Each row was made from one small tree. The marks that hang from a mark follow it in brackets, in alphabetical order. Every link used is in the known rows. Write each row's tree.
In the rows, zero is written as 128.
Known rows:
lanozan(lufa): [127 138 146 121 126 115 120 135 146 135 134 148 106 113 147 158 120 119
 112  96 114 123 134 156  92  95 145 131 145 133 121 150 106 138 122 147
 172 124  93 135 132]
nubegan(lanozan(lufa vavak) tega): [130 149 127  99 134 110 121 130 138 140 105 159 135 103 129 149 113 167
 126  97 156  99 149 135  84  84 169 148 109 151 138 145 109 136 141 119
 206 133  88 123 143]
puruso(bezip sogik(nubegan(lanozan))): [101 133 137 132 126 149 153 131 161 122 159 117 103 108 180 163 107 105
 145  96 137 107 150 162 128  84 165 128 115 139 117 138 115  88 138 136
 126 175 121 121 145]
sogik(nubegan(lanozan)): [117 150 127 150 139 141 146 128 134 120 141 125 130 103 162 158 134 142
 131 102 139 100 148 148 105  91 162 147 101 131 112 144  88 118 144 146
 157 157 112 118 125]
vavak(fise lufa): [127 119 141 161 147 134 133 100 126 107 136 140 102  76 165 167  93 127
 108 135 123 148 110 144 110 111 141 157 106 112 143 142 120 140 134 171
 140 116  98 123 135]
zasik(banam nuronut(gaku)): [114 102 135  99 100 121 157 153 163 120 175 161 115 126 170 113 127  93
  92  80 151  90 121 151  97  93 193 124 117 141  74 132 109 110 126 151
 114 146 128 107 112]
zasik(badi(fise) banam): [110 138 151  95 103 125 191 108 129 119 137 169 120 118 185 109  91 107
 114  83 118 104 116 158 110  97 196 123 120 117  84 137 109 112 158 124
 105 147 128 154 138]
nuronut(puruso(sogik)): [ 86 144 139 123 127 132 123 132 161 130 131 126 116 101 167 147 120 100
 107 106 118 102 105 158 111 103 152 107 133 124 132 133 129 117 115 150
 151 146 131 143 134]
nubegan(lanozan tega): [122 152 111 123 130 113 141 121 127 132 110 141 121 104 132 151 131 140
 131 112 162  87 133 141 107 113 162 151  89 145 135 114 119 107 157 134
 169 148 115 113 134]
sogik(nubegan(tega)): [109 149 125 137 153 140 136 111 138  88 127 111 117 106 145 148 122 136
 145  87 137  92 142 144 106  97 194 148 105 152 138 124  95 126 135 125
 162 160 116 118 110]
badi(fise zasik(nubegan)): [ 97 136 148 102 129 127 162  94 133  87 135 164 127 118 185 123  90 145
 146  81 113 128 152 165 107  96 193 135 115 119  81 159  93 164 146 130
 103 158 134 127 123]
puruso(bezip sogik(nubegan)): [ 94 127 149 131 136 154 144 127 171 106 158 110  94 113 178 163  94  94
 144  85 117 117 142 165 130  80 175 120 132 137 120 136 116 103 125 131
 117 171 127 133 125]
banam(nubegan nuronut puruso raton): [108 100 125 183 113  81 134 164 149 111 192 127 123  79 168 141 112 115
 129 112 113 116  79 139 140 113 129  95 143 124 129 129 128 117 163 128
 184 140 154 121 119]
badi(zasik(vavak)): [ 95 134 143 107 111 113 151 124 139 109 118 145 135 102 174 144  93 140
 136  89 120 132 140 151 108  95 170 107 125 106  81 150 111 138 160 128
 133 122 134 130 114]
badi(fise(vavak)): [106 138 157 142 135 123 146  89 122 108 115 156 123  99 168 144  92 149
 105 103 138 136 125 151 113 116 172 136 126  84  88 169  95 136 141 119
 149 137 144 130 119]
nuronut(gaku puruso): [ 97 139 123 116 118 132 125 129 151 114 130 124 138 107 155 133 127 121
  89 113 145  98 119 167  79 111 149 101 132 139  99 143 100 107  99 165
 140 137 146 118 126]
gaku(sogik(nubegan(lanozan(vavak(fise lufa)) tega))): [126 139 121 159 174 149 125  91 126  92 145 124 141  56 166 162  93 192
 117 132 160 120 147 138  92  86 178 182  73 129 172 120  98 122 176 140
 175 138  69 100 133]
gaku(sogik(nubegan(lanozan))): [121 158 125 152 140 142 130 125 141 126 160 115 136  93 166 162 136 155
 112 107 140  98 156 159  97  92 153 148 104 125 127 117  85  94 172 151
 160 149  92 115 120]
lanozan(vavak(fise)): [109 135 146 132 152 135 123 117 145 110 111 152 135  78 157 151  76 160
 117 115 114 132 115 142 108  92 158 136 114 106 127 151 111 140 136 140
 145 137 116 138 120]
puruso(sogik): [ 96 139 142 126 124 143 132 141 152 133 136 130  94 104 160 158 110 109
 117  97 114 109 113 150 118  96 154 128 120 126 134 117 133 115 136 139
 132 147 116 141 127]
puruso(bezip sogik(nubegan(tega))): [ 96 132 133 120 144 146 144 119 164  91 145 105  88 115 164 157  97  99
 158  81 135 101 144 159 130  90 197 131 118 159 139 117 121  98 129 114
 128 179 127 121 127]
zasik(banam lanozan(lufa) nubegan(tega)): [141 120 133  64 109  80 166 132 158 111 159 160 104 149 157 112 114 105
 142  72 150  80 119 144 109  88 196 151 128 151 102 129 100 139 139 118
 158 142  82 121 112]
badi(zasik(lanozan nubegan nuronut(gaku))): [106 107 121  55  89 117 156 145 164  75 192 170 121 146 200  92 105 131
 121  80 145 121 167 153  93  69 187 130 109 145  45 167 107 134 127 149
  91 154 128  92  87]
banam(nuronut(gaku) puruso(bezip sogik(nubegan)) raton): [ 94 108 120 144  84 143 151 166 177  79 231 107  94  89 204 142  93  91
 129  81 119 117 108 159 145  91 156  78 155 145  93 128 114  57 126 130
 121 174 163 106 127]
nuronut(gaku(sogik(nubegan(lanozan(lufa)))) puruso(bezip)): [119 142 121 110 117 135 127 129 164 117 183 114 146 105 178 143 135 123
  91 111 167 108 177 193  70  90 146 109 151 154  90 154  73  73 115 163
 159 144 102  91 153]
banam(nubegan nuronut(puruso) raton): [105 121 113 178 121  94 125 164 148 121 179 128 142  76 159 134 121 134
  96 125 119 116  81 152 130 114 146  93 138 129 137 146 118 128 146 150
 181 128 155 128 116]
badi(zasik(lanozan vavak(lufa))): [120 114 139  99 105 105 163 105 131  94 147 142 134 107 199 140  81 146
 126 104 131 142 139 133 111  83 144 131 116 105  76 165 127 144 166 151
 138 100 115 117 101]
sogik(nubegan(lanozan tega)): [117 157 114 141 147 135 144 115 129 105 128 121 127 102 147 149 135 144
 146 100 156  82 149 141 103  97 185 159  88 151 134 126  93 112 150 127
 167 166 110 108 127]
banam(nuronut): [124 126 122 146 134 126 119 151 143 125 150 133 110  90 147 153 119 140
  97 106 108 119 121 142 119 106 138 127 119 136 130 137 131 119 141 151
 152 130 130 136 106]
zasik(nubegan): [108 123 144 118 135 116 139 139 150 116 131 145 104 128 146 147 111 126
 145  96 120 112 119 156 110 103 174 133 116 130 114 129 104 147 143 135
 140 144 109 142 112]
sogik(nubegan(lanozan(lufa vavak(fise)) tega)): [120 151 126 128 156 137 129 116 134  98 122 150 134  77 158 148 101 177
 141 101 151 117 157 142  92  78 195 171 100 140 144 164  78 139 134 118
 186 152  77 108 146]
badi(fise zasik(banam(nubegan(tega) raton) vavak)): [ 85 120 135 117  96  79 206 105 127  88 155 164 153  89 187 101  72 137
 149  78 151 104 107 145 135 111 235 117 112 103  80 139  97 141 194  85
 131 148 157 109 133]
puruso(bezip sogik): [101 125 149 116 123 133 136 132 167 130 145 129  89 116 164 165  89  89
 127  98 119 118 127 162 133  98 150 110 136 132 120 124 144  96 132 140
 117 155 131 140 134]
puruso(bezip sogik(nubegan(lanozan(lufa) tega))): [111 137 129 111 127 134 148 128 160 119 155 129  87 113 161 158 116 105
 149  84 155 106 165 165 116  82 188 147 120 166 135 139 109  99 126 115
 158 173  90 108 159]
nuronut(gaku puruso(bezip sogik(nubegan(lanozan tega)))): [ 81 138 107 106 120 151 152 124 164  95 155 105 120 105 170 133 124 105
 130 104 185  80 149 177 104  99 192 116 110 171 114 131 109  68 107 132
 127 187 145  93 155]
fise(vavak(lufa)): [127 110 157 164 141 114 135 106 127 119 125 135 102  93 156 172 102 136
 104 125 147 147 104 139 104 108 155 140 120  98 126 146 117 147 137 145
 177 102 120 132 119]

Which tree is each row?
[133 125 120 138 109  96 127 149 157 122 179 137 133  93 165 143 100 114
  95 109 119 123  95 160 143 117 138  79 158 127 105 151 117  92 134 160
 162 131 167 137 120] -> banam(nuronut(puruso(bezip)) raton)
[122 128 126 145 166 140 134 103 126 102 121 125 141  90 151 159 106 179
 145 104 162 102 144 121  93  78 189 172  80 151 151 140 105 148 153 131
 189 140 101 114 128] -> sogik(nubegan(lanozan(vavak(lufa)) tega))
[ 88 101 135  99 120  99 189 124 135 104 159 183 119 124 182  81 102 105
 128  86 148  93 127 154 115  93 243 141  93 147 107 139 130 128 167  94
 122 161 123 123 133] -> zasik(badi(fise) banam(nubegan(tega)) nuronut)
[ 75 131 119 104 129 158 141 120 172  78 154  95 109 111 169 132 108  94
 132  95 161  88 139 178 104  96 198 104 130 171 118 130 108  80  92 128
 117 180 152 102 137] -> nuronut(gaku puruso(bezip sogik(nubegan(tega))))
[108 131 126 102 121 124 120 127 167 116 160 112 142 107 164 146 109 111
  78 120 153 105 139 190  88 113 134  85 146 142  95 122 113  64 127 168
 128 137 140 112 126] -> nuronut(gaku(sogik) puruso(bezip))
[119 159 119 125 159 141 125 117 143 111 133 121 153  90 152 150 114 192
 128  97 159  86 159 141  91  78 184 154  90 143 145 107  94 106 178 117
 184 153  95 114 116] -> gaku(sogik(nubegan(lanozan(vavak) tega)))
[ 79 128 129 105 125 163 142 139 175 108 152 116 149 102 186 137  96 133
 119  99 163  98 146 170  98  71 177  96 128 151  95 161 104  89 104 139
 132 174 148 114 146] -> nuronut(gaku puruso(bezip sogik(nubegan(lanozan(vavak)))))
[116 154 113 101 134 149 120 133 145 107 152 125 140  91 153 140 120 189
 105  93 171  94 179 156  59  71 185 151 103 169 130 123  75 102 143 123
 185 145  74  92 131] -> nuronut(gaku(sogik(nubegan(lanozan(lufa vavak) tega))))
[112 105 144 106  77  84 172 165 154 132 180 187 124 117 179 120  99 105
 119  73 131 106  85 138 141  98 208 113 131  89  61 138 102 125 181 121
 147 125 123 133 107] -> zasik(banam(raton) nuronut vavak)
[104  82 117 160  96  90 145 170 163  97 212 117 120  91 174 134  95  98
 123 114 137 126  97 160 134 116 129  70 152 149  98 133 134  75 141 137
 144 150 178  99 127] -> banam(nubegan nuronut(gaku) puruso(bezip) raton)
[105 105 148  71 121 111 182 119 150 112 157 211 156 129 207  93  89 153
 138  59 149 106 156 142 104  68 236 144  94 115  50 180  96 167 169 115
 116 164 126 121 129] -> badi(fise zasik(banam nubegan(lanozan(vavak)) nuronut))
[109 133 137  98 139 140 137 130 167 116 137 133 111 110 164 153  90 139
 154  76 152 105 166 152 110  60 196 139 122 161 135 149 111 116 129 101
 174 168  93 120 152] -> puruso(bezip sogik(nubegan(lanozan(lufa vavak) tega)))
[128 148 125 113 142 115 124 119 134 121 107 168 130  80 142 149  97 172
 124 115 155 117 139 141  95  92 168 162 103 135 146 154 105 135 138 124
 188 137  82 116 154] -> nubegan(lanozan(lufa vavak(fise)) tega)
[112 135 111 150 130 165 120 155 149  93 194  98 117  79 170 146 126 157
  76 102 122 115 152 163  93  91 155 128 113 154 123 116  94  85 142 156
 126 143 114  99  95] -> banam(nuronut(gaku(sogik(nubegan))))
[100 141 160 119 111 129 169 100 115 105 119 169 111 109 178 126  82 147
 109 105 131 145 124 160 105 106 185 121 125  93  87 163 106 118 152 106
 136 129 139 149 125] -> zasik(badi(fise(vavak)))
[115 111 136 156 127  92 171 143 147 150 146 141 138 103 154 140 129 110
 123 114 160  82 111 146 111 106 165 130 100 131 122 122 119 124 162 139
 153 147 120 117 143] -> zasik(banam(nubegan(lanozan)))
[116 139 129  74 111 120 154  91 136  85 174 179 144 124 221  98  91 137
 103  76 122 126 176 143 112  73 167 147 121 109  47 193 116 138 143 145
 110 153 137 102  98] -> badi(fise zasik(lanozan nuronut))
[129 159 126 116 151 133 114 123 144 120 138 130 144  94 151 152 117 184
 121  90 153  96 171 148  79  70 184 159 110 152 145 128  84 118 163 116
 208 143  65 113 129] -> gaku(sogik(nubegan(lanozan(lufa vavak) tega)))
[128 124 122 142 158 127 132  96 120 112 108 153 133  65 150 159  85 176
 123 137 165 122 122 127 102 100 166 174  72 130 161 138 126 138 156 141
 174 130  93 114 147] -> nubegan(lanozan(vavak(fise lufa)) tega)
[132 163 116 127 139 128 126 122 137 119 155 122 121  98 152 156 142 152
 119  96 152  96 171 158  83  91 172 166 110 153 148 116  84 102 160 132
 196 142  62 100 136] -> gaku(sogik(nubegan(lanozan(lufa) tega)))
[112 161 122 138 156 140 123 111 145  93 146 101 122  96 152 154 124 144
 124  94 136  91 149 152 100  97 183 150 107 145 149  95  95 100 163 129
 162 152  97 114 102] -> gaku(sogik(nubegan(tega)))
[ 77 124 146  77  98 123 168 131 127 109 144 202 118 122 199 102  84 136
 123  86 115 137 143 158 116  87 203 132 115 104  53 174 121 127 173 101
 118 128 111 143 117] -> zasik(badi(fise) nuronut vavak)
[105 122 152  74 109 120 199 125 136 129 131 197 140 132 184 101  81 155
 143  82 143  98 120 149 106  80 222 131  97 120  76 147 101 137 178 100
 119 157 112 161 145] -> zasik(badi(fise) banam nubegan(lanozan(vavak)))
[ 50 109 136  51  84 123 174 148 144  85 157 205 132 140 201  70  93 135
 123  94 140 128 137 183  96  94 232 107 118 122  26 182  96 134 141 102
  97 135 122 130 124] -> zasik(badi(fise) nubegan nuronut(gaku puruso) vavak)
[114 146 136 139 150 146 134 128 141 119 124 133 153  97 160 155 111 175
 138  92 137 102 147 135  99  70 174 141 102 129 113 155  91 134 148 129
 172 154 114 131 117] -> sogik(nubegan(lanozan(vavak)))
[101 136 129 120 131 144 123 121 168  92 176  93 144 107 178 143 113 118
  94 107 148 103 155 192  84  97 160  94 147 148  95 132  84  73 119 162
 127 155 137 105 118] -> nuronut(gaku(sogik(nubegan)) puruso(bezip))
[117  94 113 161  86 103 168 182 151 118 208 132 118  84 163 120 112 122
  85 101 142 103  80 148 123 107 175 100 119 142 112 118 112 102 148 146
 127 141 154 106 116] -> zasik(banam(nubegan nuronut(gaku) raton))
[100 143 128 155  94 129 157 138 149 113 187 126 115  92 195 151 119 106
 153  89 131  94  99 138 139  87 157 116 130 110 108 122  99  85 160 123
 168 176 126 120 145] -> banam(puruso(sogik(nubegan(lanozan))) raton)
[ 76 148 115 129 113 168 145 140 156 109 158 113 126  93 180 137 141 122
 107 110 157  86 135 169  90  90 172 119 112 145 107 145  93  92 104 156
 131 171 130 103 147] -> nuronut(gaku puruso(sogik(nubegan(lanozan))))
[ 87 114 145  85  94 113 159 163 143 124 145 184 109 129 176 118  98 123
 128  92 120 131 128 155 111  83 192 116 117 114  75 150 132 124 173 111
 133 116 103 150 109] -> zasik(badi nuronut vavak)
[116 149 126 126 129 162 122 130 148 101 167 139 142  67 180 147 102 190
  91 115 149 131 170 170  66  73 163 151 112 133 118 152  64 103 137 147
 153 141  66  93 141] -> nuronut(gaku(sogik(nubegan(lanozan(lufa vavak(fise))))))
[ 95 138 130 124 153 157 149 111 159  92 135 131 117  81 174 154  70 145
 157 103 157 108 146 152 129  80 200 149  94 138 146 138 115 101 142 108
 134 187 114 112 146] -> puruso(bezip sogik(nubegan(lanozan(vavak(fise)) tega)))
[104 127 108 129 119 135 118 156 150 112 156 125 130  88 153 131 133 134
  70 116 134 106 119 159  93 112 140  99 130 151 108 148 115 101 103 168
 144 131 154 116 117] -> banam(nuronut(gaku puruso))
[ 96 124 131  37  72 117 161 120 142  78 185 198 136 127 227  83  84 147
  99  70 137 143 192 160  87  66 178 137 138 119   4 218  97 136 126 126
 110 128 110  81 108] -> badi(fise zasik(lanozan(lufa) nuronut(gaku) vavak))
[118 107 144  84 129 104 122 167 163 143 148 203 124 136 158 130 114 156
 137  85 138 121 156 145  91  63 189 151 118 137  93 176 104 171 144 125
 183 136  69 130 129] -> zasik(nubegan(lanozan(lufa vavak)) nuronut)
[ 75 127 133 116 121 164 142 132 177  91 168  99 112 110 186 139 107  88
 119  95 140 103 139 183 106  89 178  90 145 150  97 146 103  86  87 150
 109 176 150 115 133] -> nuronut(gaku puruso(bezip sogik(nubegan)))
[ 78 120 143  79  98 104 147 156 152 122 140 183 135 127 183 106 109 117
 116 103 127 122 120 164 105  91 190  98 130 112  70 166 124 126 154 118
 152 114 118 151 118] -> zasik(badi nuronut(puruso) vavak)
[105 122  90 167  93 104 140 180 141 128 192 134 150  72 161 122 137 149
  77 140 161 105  96 159 110 121 141  97 115 149 115 147 110  96 138 163
 165 138 160  95 138] -> banam(nubegan(lanozan) nuronut(gaku puruso) raton)
[131 141 141 110 129 114 122 141 142 152 118 163 137 105 148 156 110 163
 116  99 136 115 143 140  85  75 146 137 126 131 118 162 105 141 136 136
 194 123  89 136 138] -> nubegan(lanozan(lufa vavak))
[137 115 111  90  81 118 177 141 152  94 193 133 133 102 199 102 109 124
  76  82 142 103 137 140 104  85 156 107 120 148  69 144 120  94 132 165
  97 142 156  98  95] -> badi(zasik(banam(nuronut(gaku)) lanozan))
[120 112 117 163 136  95 141 130 124 126 142 140 144  81 142 151  85 177
 133 130 171 113  99 118 113  96 176 145  82 140 162 123 129 145 184 127
 205 126 117 112 140] -> banam(nubegan(lanozan(vavak(lufa)) tega) raton)
[ 98 133 129 111 147 150 146 123 164 108 132 121 123 105 164 156  87 144
 160  84 156  92 152 149 122  72 199 133 100 155 138 129 124  99 145 102
 150 182 124 123 136] -> puruso(bezip sogik(nubegan(lanozan(vavak) tega)))
[ 61 114 149  65 105 109 169 139 144  98 146 210 130 143 199  81  92 132
 143  91 120 128 130 175 111  91 229 118 125 105  47 188 105 154 159  97
 122 132 112 151 123] -> zasik(badi(fise) nubegan nuronut(puruso) vavak)
[ 75 153  99 120 119 161 147 132 153  95 145 109 121  94 165 130 144 125
 119 108 177  72 136 163  92  98 196 132  96 164 127 124  99  84 109 137
 144 179 130  89 148] -> nuronut(gaku puruso(sogik(nubegan(lanozan tega))))
[121  78 144 164 125  72 146 130 150 127 172 137 151  96 178 160  70 124
 156 128 161 125  97 134 130  92 130 101 134 121 117 145 138 120 173 129
 197 132 144 120 152] -> banam(nubegan(lanozan(vavak(lufa))) puruso(bezip) raton)
[109 151 120 139 161 145 137 106 133  88 115 136 145  72 157 149  96 183
 146 109 155 103 144 137 107  88 197 167  79 132 142 145  89 127 147 122
 164 166 108 111 130] -> sogik(nubegan(lanozan(vavak(fise)) tega))
